Below are the code and all the weights of a small trained network. Each question names an input and a class and asks about switching units off, where a switched-off unit gives its printed mean instead of its output.

import numpy as np


def w(rows, s, z=0):
    codes = np.array(rows[::2]) - 128.0
    scale = np.full(codes.shape[1], s)
    scale[-1] = z or s
    return codes * scale


def norm(h):
    return h / np.sqrt((h * h).mean(-1, keepdims=True) + 1e-5)


def f(y):
    return y / 2 * (1 + np.tanh(0.7978845608 * (y + 0.044715 * y**3)))


def log_softmax(a):
    a = a - a.max(-1, keepdims=True)
    return a - np.log(np.exp(a).sum(-1, keepdims=True))


def net(x, mask):
    res = np.array(x, float).reshape(1, 2) / 4 @ E
    u = 0
    for l in range(3):
        y = f(norm(res) @ A[l][:, :-1].T + A[l][:, -1])
        res = res + np.where(mask[u : u + 10], y, B[l][:, -1]) @ B[l][:, :-1]
        u += 10
    return log_softmax(norm(res)[-1] @ U[:, :-1].T + U[:, -1])


A, B = {}, {}
E = w([
[67,80,110,3,134],'x0',
[106,57,33,169,242],'x1',
],0.0071)
A[0] = w([
[119,109,168,146,100,48],'0.n0',
[83,150,93,106,7,131],'0.n1',
[212,98,116,60,139,37],'0.n2',
[148,106,90,1,187,139],'0.n3',
[121,143,193,179,155,171],'0.n4',
[102,108,125,145,142,15],'0.n5',
[238,112,175,145,170,55],'0.n6',
[141,183,110,129,40,108],'0.n7',
[161,134,9,114,76,3],'0.n8',
[132,115,32,179,134,146],'0.n9',
],0.0081,0.003)
B[0] = w([
[137,20,134,144,113,118],'0.n0',
[120,134,101,70,203,197],'0.n1',
[75,164,135,196,123,117],'0.n2',
[37,169,190,117,169,253],'0.n3',
[125,136,156,66,212,181],'0.n4',
[142,134,108,135,96,110],'0.n5',
[100,116,181,100,168,150],'0.n6',
[233,81,57,80,151,193],'0.n7',
[165,171,70,172,3,105],'0.n8',
[201,100,199,50,102,222],'0.n9',
],0.0049,0.0044)
A[1] = w([
[158,141,140,139,142,46],'1.n0',
[81,150,199,20,219,152],'1.n1',
[162,88,68,113,186,84],'1.n2',
[182,129,88,195,52,134],'1.n3',
[86,199,133,160,182,93],'1.n4',
[71,82,1,206,229,43],'1.n5',
[113,60,101,10,88,97],'1.n6',
[239,35,115,30,175,5],'1.n7',
[119,242,145,91,22,135],'1.n8',
[178,227,121,247,179,89],'1.n9',
],0.0087,0.0026)
B[1] = w([
[109,131,111,87,151,131],'1.n0',
[180,188,101,145,101,255],'1.n1',
[146,158,142,116,65,163],'1.n2',
[112,131,47,135,190,138],'1.n3',
[163,183,126,116,60,137],'1.n4',
[157,41,145,89,65,199],'1.n5',
[88,92,154,195,198,189],'1.n6',
[138,134,84,144,95,191],'1.n7',
[128,2,121,118,85,173],'1.n8',
[51,156,150,158,169,194],'1.n9',
],0.009,0.0087)
A[2] = w([
[175,46,134,111,107,180],'2.n0',
[177,33,117,106,124,70],'2.n1',
[150,170,86,150,109,92],'2.n2',
[162,141,86,138,157,1],'2.n3',
[97,137,161,165,172,55],'2.n4',
[189,111,120,97,177,138],'2.n5',
[22,152,120,63,116,67],'2.n6',
[153,145,169,106,104,116],'2.n7',
[3,138,123,106,157,166],'2.n8',
[97,127,138,173,95,85],'2.n9',
],0.014,0.0027)
B[2] = w([
[18,185,94,105,107,255],'2.n0',
[77,135,139,106,48,247],'2.n1',
[203,132,104,114,145,150],'2.n2',
[136,165,90,122,161,129],'2.n3',
[139,73,180,132,198,168],'2.n4',
[127,69,142,105,81,152],'2.n5',
[167,80,184,145,184,166],'2.n6',
[73,86,72,144,106,139],'2.n7',
[173,87,227,238,254,191],'2.n8',
[162,132,122,105,170,127],'2.n9',
],0.0087,0.0099)
U = w([
[45,107,114,85,43,253],'0',
[137,111,196,170,249,112],'1',
[238,211,35,108,124,22],'2',
],0.018,0.0026)

Each question gives the input, the list of numbers given to net, and the class t.
The units are the neurons (one row each of A and B). Each row of codes is followed by its name. A weight is (code - 128) times the scale printed after its matrix; where a second scale follows, it is the last column's (A, B and U).
mask holds one flag per neuron, layer by layer. A switched-off neuron (its flag False) gives its mean, the last column of its row in B, instead of its output. The means were averaged over made-up inputs and are rounded, as every weight is.
A unit's drop is (log p(t) with every unit on - log p(t) with that unit switched off) / (log p(t) with every unit on - log p(t) with every unit switched off).
The circuit of an input: a set's keep is (log p(t) with only the set's units on - log p(t) with every unit switched off) / (log p(t) with every unit on - log p(t) with every unit switched off). Starting from the 12 units with the biggest drops (on a tie, the unit counted first), units are removed one at a time, each time the one whose removal leaves the highest keep (on an exact tie, the one counted first), for as long as the keep stays at least 0.8.
units of the circuit, in order: the units of the circuit, biggest drop first
top k neurons: the k neurons with the biggest drops, biggest first
top k neurons in layer l: the k neurons of layer l with the biggest drops, biggest first
drop when u is switched off: that unit's drop, to one decimal
input [-3,-3], class 2: top neuron => (0.n7)
input [-1,-3], class 2: top 2 neurons => (0.n7 0.n1)
input [5,-4], class 1: top 3 neurons in layer 0 => (0.n9 0.n1 0.n3)
input [7,-6], class 1: units of the circuit, in order => (1.n6 2.n8)
input [3,3], class 2: top 2 neurons => (1.n1 0.n3)
input [8,7], class 1: top 4 neurons => (0.n3 2.n8 1.n8 0.n7)
input [-1,3], class 2: top 4 neurons => (0.n9 1.n7 1.n5 1.n8)
input [7,6], class 1: top 2 neurons in layer 2 => (2.n8 2.n6)
input [-8,-6], class 1: top 4 neurons => (1.n9 1.n5 1.n1 0.n9)
input [-2,-3], class 2: top 2 neurons => (0.n7 1.n5)
input [8,-6], class 1: top 2 neurons => (1.n6 1.n5)
input [-5,-4], class 1: top 2 neurons in layer 1 => (1.n9 1.n5)
input [-5,5], class 0: top 2 neurons in layer 1 => (1.n5 1.n1)
input [0,3], class 2: top neuron => (0.n9)
input [0,7], class 0: drop when 2.n2 is switched off => 0.0
input [-5,7], class 0: drop when 1.n5 is switched off => 1.6
input [-6,8], class 0: drop when 1.n5 is switched off => 1.7
